What each symbol does to the objects:
at | ψ δ θ λ
Z706 | Z916 Z688 Z825 Z656
Z399 | Z686 Z776 Z161 Z954
Z720 | Z197 Z957 Z10 Z407
Z14 | Z627 Z66 Z925 Z825
Z840 | Z552 Z88 Z517 Z774
Z818 | Z140 Z758 Z999 Z718
Z194 | Z681 Z553 Z706 Z10
Z88 | Z840 Z82 Z827 Z552
Z656 | Z471 Z916 Z88 Z922
Z553 | Z194 Z999 Z688 Z681
Z823 | Z932 Z161 Z140 Z341
Z10 | Z446 Z681 Z656 Z758
Z849 | Z988 Z843 Z380 Z571
Z446 | Z758 Z10 Z471 Z818
Z108 | Z862 Z454 Z954 Z935
Z571 | Z45 Z988 Z305 Z495
Z498 | Z827 Z759 Z571 Z517
Z954 | Z273 Z686 Z932 Z202
Z774 | Z688 Z552 Z14 Z706
Z935 | Z380 Z862 Z202 Z79
Z552 | Z774 Z840 Z66 Z688
Z197 | Z407 Z720 Z446 Z161
Z62 | Z391 Z305 Z454 Z47
Z407 | Z161 Z197 Z758 Z823
Z66 | Z14 Z517 Z766 Z627
Z957 | Z720 Z718 Z681 Z197
Z625 | Z759 Z925 Z849 Z498
Z999 | Z553 Z922 Z774 Z194
Z495 | Z766 Z45 Z391 Z925
Z454 | Z108 Z406 Z686 Z862
Z391 | Z47 Z62 Z108 Z843
Z202 | Z254 Z273 Z564 Z225
Z825 | Z82 Z627 Z759 Z88
Z932 | Z341 Z823 Z718 Z564
Z686 | Z954 Z399 Z823 Z273
Z380 | Z79 Z935 Z254 Z305
Z161 | Z823 Z407 Z818 Z932
Z45 | Z495 Z571 Z62 Z766
Z759 | Z498 Z625 Z988 Z827
Z305 | Z62 Z79 Z406 Z391
Z564 | Z659 Z341 Z720 Z776
Z843 | Z849 Z47 Z935 Z988
Z225 | Z406 Z254 Z776 Z454
Z827 | Z517 Z498 Z45 Z66
Z925 | Z625 Z766 Z843 Z759
Z517 | Z66 Z827 Z495 Z14
Z140 | Z718 Z818 Z553 Z957
Z82 | Z88 Z825 Z498 Z840
Z406 | Z454 Z225 Z399 Z108
Z627 | Z825 Z14 Z625 Z82
Z758 | Z818 Z446 Z922 Z140
Z341 | Z564 Z932 Z957 Z659
Z862 | Z935 Z108 Z273 Z380
Z922 | Z999 Z471 Z552 Z553
Z916 | Z656 Z706 Z82 Z471
Z688 | Z706 Z774 Z627 Z916
Z766 | Z925 Z495 Z47 Z625
Z79 | Z305 Z380 Z225 Z62
Z273 | Z202 Z954 Z341 Z254
Z718 | Z957 Z140 Z194 Z720
Z681 | Z10 Z194 Z916 Z446
Z659 | Z776 Z564 Z197 Z399
Z47 | Z843 Z391 Z862 Z849
Z776 | Z399 Z659 Z407 Z686
Z471 | Z922 Z656 Z840 Z999
Z254 | Z225 Z202 Z659 Z406
Z988 | Z571 Z849 Z79 Z45

In the rows, 25 stands for zero.

The rows follow the links: the fewer symbols apart two objects are, the more alike their rows tend to be.

Each row is also shifted at random along 2 hidden directions that mean nothing.

Some objects, each with a row of numbers:
Z862
20	25	25	20	28	26	22	25	23	28	28	25	26	29	29	24	24	25	16	27	24	23	21	27	22	27	25	25	24	30	27	24	23	26	26	28	27	23	31	31	23	29	26	25	25	26	28	24	22	29	19	28	24	18	29	27	28	29	21	22	20	24	28	27	22
Z849
24	22	25	23	23	23	24	27	22	32	28	28	24	25	25	19	23	29	22	27	20	17	24	26	22	26	25	19	26	28	30	28	32	25	28	27	30	25	22	27	22	26	24	26	26	27	28	27	23	28	24	26	26	23	27	30	27	28	20	24	25	21	25	24	22
Z825
20	29	27	25	23	27	29	23	24	25	24	25	27	24	28	25	26	32	27	27	26	20	22	20	27	25	28	26	30	27	23	26	26	20	21	24	29	29	19	22	27	21	19	29	28	23	24	27	27	24	31	26	26	29	18	23	26	23	23	23	34	25	24	20	27
Z62
18	23	25	20	24	24	23	26	22	31	27	26	25	28	28	21	22	28	18	29	21	20	22	27	21	26	25	21	27	29	29	27	29	26	29	30	28	23	27	28	22	27	24	27	25	26	29	25	23	27	21	27	24	20	28	29	27	30	20	24	21	23	27	25	21
Z925
22	26	25	27	23	24	26	27	23	29	28	28	23	22	22	22	22	27	25	24	22	14	23	20	24	26	24	23	26	29	28	27	32	24	23	24	34	27	16	24	25	23	22	26	27	26	26	29	26	30	28	27	29	27	22	28	26	25	21	22	33	22	24	24	22
Z45
36	18	23	21	24	25	24	27	23	31	28	29	23	23	23	20	22	30	23	27	19	23	23	24	22	27	24	21	27	28	30	30	33	25	27	27	29	25	19	26	22	24	23	28	27	29	28	27	25	30	25	27	23	26	27	31	27	28	22	23	25	22	26	24	22
Z774
19	25	25	26	20	26	31	21	26	25	21	28	28	25	29	25	27	34	28	30	24	29	21	22	30	25	28	26	29	23	22	28	28	23	23	26	20	27	22	23	23	21	22	27	24	26	25	26	23	20	31	28	22	32	20	23	25	23	27	27	28	26	23	21	31
Z718
23	25	22	23	26	23	25	23	28	21	21	22	25	23	29	30	26	22	27	24	28	41	24	27	28	24	23	27	25	23	23	26	21	27	28	24	16	23	32	24	25	26	26	22	27	25	23	23	27	21	20	25	23	25	23	26	24	27	29	29	19	33	26	28	23
Z446
29	24	21	26	29	25	27	24	27	22	21	23	27	21	26	32	26	23	29	22	27	40	27	25	28	25	24	29	25	23	24	25	21	25	26	23	19	25	27	22	26	25	27	22	25	24	23	23	28	22	23	26	21	28	26	27	25	24	32	26	24	32	24	28	25
Z399
22	27	28	27	23	24	22	26	28	20	28	25	22	28	21	24	25	17	24	23	27	20	27	27	25	23	22	26	18	22	22	23	23	31	24	23	23	22	31	29	25	28	31	21	22	26	25	25	21	25	23	22	28	20	26	21	21	24	25	29	20	24	27	28	26
Z720
17	27	25	25	23	22	24	24	28	21	21	22	24	25	28	29	27	20	28	24	29	34	26	28	26	22	23	25	25	22	23	25	22	27	28	24	18	23	32	24	27	27	26	22	27	24	22	23	27	21	22	22	27	23	21	23	22	26	27	30	20	31	26	27	24
Z517
32	25	25	22	25	26	27	24	23	27	27	27	25	23	26	24	24	31	25	27	24	24	21	19	25	27	27	27	29	31	26	28	27	21	22	24	30	28	18	24	26	22	19	29	31	24	25	27	28	27	28	28	25	29	22	28	28	25	23	22	31	24	25	23	24
Z407
10	28	26	26	20	21	24	24	28	21	21	25	23	26	27	28	27	19	26	24	29	31	23	27	27	22	22	24	23	22	22	26	24	30	27	24	19	22	34	26	25	27	27	22	26	25	23	23	24	20	21	22	29	22	20	22	20	26	25	32	19	30	28	28	23
Z79
23	24	25	21	28	26	21	27	21	30	27	24	26	30	26	22	23	26	18	26	23	17	26	29	19	26	26	22	26	29	29	23	24	23	28	28	29	24	27	28	24	28	25	27	26	23	28	24	25	29	22	25	25	20	30	27	28	28	20	21	23	22	27	25	22
Z47
35	18	23	18	26	24	22	27	21	32	28	26	24	27	27	19	21	30	20	28	20	24	25	28	21	27	26	20	28	28	30	28	28	24	30	29	27	23	24	27	22	26	25	28	27	27	29	24	24	29	23	26	22	22	31	30	29	30	21	23	20	22	27	24	23
Z454
32	25	26	22	32	27	20	27	22	26	30	23	26	30	24	24	24	20	18	24	26	19	28	28	20	28	26	26	22	29	27	19	19	24	25	26	30	24	29	29	26	29	27	25	24	22	26	23	25	30	21	25	25	19	33	25	28	27	22	20	22	21	27	27	24
Z706
38	24	25	29	26	27	28	25	24	24	23	24	29	24	23	25	27	31	32	25	24	26	31	25	27	25	28	26	29	19	24	23	24	20	24	25	22	28	19	20	26	21	24	28	23	24	24	25	28	21	33	23	21	32	28	22	27	20	30	24	30	24	21	20	31
Z843
36	15	21	16	24	23	23	25	23	32	28	29	23	25	28	19	22	33	19	30	19	30	20	26	22	26	25	21	28	29	31	32	32	26	30	30	24	23	25	28	19	25	24	27	28	30	30	24	21	29	22	28	20	22	30	33	29	32	22	25	17	23	28	25	23
Z827
34	24	24	22	26	25	27	24	24	28	27	27	24	22	26	23	24	32	25	27	24	25	20	19	25	28	26	26	29	31	26	28	29	22	22	24	30	27	18	24	26	22	19	28	31	25	26	28	27	28	27	29	24	29	22	28	28	26	23	22	30	24	25	24	24
Z498
28	26	25	25	25	26	26	25	23	27	27	27	24	22	24	23	24	29	26	25	24	18	22	19	25	27	26	25	27	30	27	27	29	22	22	24	33	28	16	24	26	22	20	28	30	25	26	28	27	29	28	27	27	28	21	27	27	25	21	21	33	23	24	24	23
Z758
32	25	22	26	30	25	26	25	26	22	21	21	26	22	26	32	27	22	29	21	27	39	28	26	27	25	24	28	26	23	25	24	20	24	26	23	20	25	28	21	27	26	26	22	25	22	22	22	29	22	22	24	22	27	26	26	26	24	31	25	23	31	24	27	24

Start, symbols taken left to right, then the object you end at.
Answer with the object's name.
29	25	25	24	22	27	29	22	24	25	23	26	28	25	29	24	27	34	27	29	24	28	22	21	28	25	29	25	31	26	24	27	27	21	22	25	23	28	21	22	25	21	19	29	27	24	25	26	26	23	31	27	22	31	21	24	27	24	25	24	29	25	23	20	29
δ ψ λ: Z552
18	29	24	29	27	25	26	26	27	22	20	21	26	22	25	32	27	19	29	21	29	32	29	27	27	24	24	27	24	22	24	23	19	25	25	22	22	25	28	22	28	25	26	22	25	22	22	23	30	21	23	24	26	26	23	24	23	23	30	26	26	31	23	27	23
δ θ: Z922
24	23	25	20	29	26	22	24	26	25	30	26	25	29	29	25	24	23	15	28	26	28	18	26	25	26	24	28	21	30	26	25	23	29	25	26	24	22	32	32	22	29	27	23	24	27	27	24	19	29	18	30	23	19	29	27	27	29	23	23	16	24	30	28	24
ψ ψ: Z108
30	22	24	23	24	24	26	25	24	29	28	29	23	21	25	23	23	30	25	27	22	23	19	19	25	27	24	25	27	31	28	30	32	25	24	25	31	27	18	25	23	23	21	27	29	28	27	28	25	30	26	29	25	28	22	30	27	26	22	22	29	24	25	24	23
ψ λ: Z827
34	23	24	26	23	27	30	23	25	25	22	25	28	25	26	25	27	33	30	27	23	30	27	24	28	25	28	26	30	21	24	25	25	21	24	25	20	28	21	22	24	21	24	29	23	25	24	25	26	21	32	25	20	32	25	23	27	21	29	26	28	25	22	20	32
θ ψ λ: Z88
18	23	25	24	21	23	25	26	24	31	27	29	23	24	24	20	22	29	22	27	21	18	22	24	23	25	24	20	26	28	28	30	34	26	28	28	31	25	21	27	21	25	24	26	26	29	28	27	22	29	24	27	26	23	24	30	26	29	20	24	26	22	26	25	21
θ ψ θ: Z406
20	29	26	25	23	26	28	24	24	26	25	27	26	24	27	25	26	31	26	27	26	19	21	19	27	27	27	26	29	29	24	26	27	20	20	24	30	28	19	23	27	21	18	29	29	24	24	28	27	25	29	27	28	29	18	24	26	23	22	22	35	24	24	22	25
ψ λ: Z82
33	25	27	24	30	27	20	27	25	23	31	24	25	30	23	25	25	19	20	23	26	22	27	27	22	27	24	28	19	27	25	20	19	27	24	24	28	23	30	30	26	29	29	23	23	24	26	24	23	29	22	25	25	20	32	24	26	26	24	22	20	22	27	28	26
λ δ λ: Z454
24	27	23	26	28	24	25	25	27	22	20	21	26	23	28	31	26	21	28	22	28	37	27	27	27	24	24	27	25	23	24	23	20	25	26	24	20	24	30	23	27	26	26	23	26	22	22	23	29	21	22	23	25	26	24	25	24	25	30	27	23	31	25	28	23
δ δ λ: Z140
29	22	23	26	23	26	31	22	27	24	22	27	28	23	27	26	27	33	30	28	24	35	24	23	31	24	26	27	28	21	22	28	28	24	25	25	18	26	22	22	23	21	24	25	22	27	25	25	23	20	30	28	18	32	25	26	26	22	31	27	25	27	22	22	31
θ ψ: Z88
23	31	25	33	31	26	27	28	24	22	20	20	28	22	20	32	27	18	33	17	28	24	36	27	25	25	25	28	24	20	24	19	19	21	23	21	27	28	22	19	30	25	27	22	23	21	21	24	32	22	27	21	27	28	26	22	24	20	31	23	33	28	20	25	25
λ ψ λ: Z718
32	20	23	23	24	24	25	26	24	30	28	29	22	22	23	20	22	30	24	27	20	22	22	22	23	27	24	22	27	29	29	30	33	25	27	26	31	26	18	25	22	24	23	27	27	28	28	28	24	30	25	28	24	26	26	30	27	27	22	23	27	23	25	24	22
λ ψ: Z625
35	21	23	27	26	28	30	23	26	24	23	26	29	23	25	27	27	30	31	25	23	33	28	24	29	25	27	28	28	20	23	25	25	23	25	25	19	27	21	21	24	22	25	26	22	25	24	25	26	21	30	26	19	32	28	25	27	21	32	26	26	27	21	22	31
ψ δ λ: Z922
21	28	25	26	26	23	24	25	26	21	21	21	25	24	26	30	27	19	28	21	29	32	28	28	25	23	24	25	25	22	24	23	19	25	27	24	21	23	31	23	28	27	27	23	27	22	22	23	29	21	23	22	27	24	23	23	23	26	28	28	22	30	25	27	23
ψ δ: Z957
17	23	24	20	23	23	24	25	22	32	27	27	24	27	27	20	23	29	19	29	21	20	21	27	21	26	25	21	26	28	29	29	30	26	29	30	28	23	26	29	21	26	25	26	25	27	28	25	22	27	22	28	25	20	27	30	26	30	20	24	22	23	27	24	22
θ θ: Z954
14	28	26	23	21	26	30	21	26	27	24	29	26	24	30	25	26	35	24	30	25	26	15	17	29	26	27	26	29	30	24	30	30	23	21	25	26	27	21	25	24	21	18	28	29	26	25	28	24	23	28	30	25	29	16	25	26	26	23	25	30	26	25	22	25
λ δ: Z825
16	26	26	24	20	21	23	23	28	21	22	24	23	26	27	26	27	20	26	26	29	32	24	28	27	22	22	25	23	21	22	26	24	30	28	24	17	21	34	26	25	27	28	22	26	26	23	24	24	21	21	21	28	21	21	22	21	27	25	32	18	29	28	28	24
λ ψ: Z341
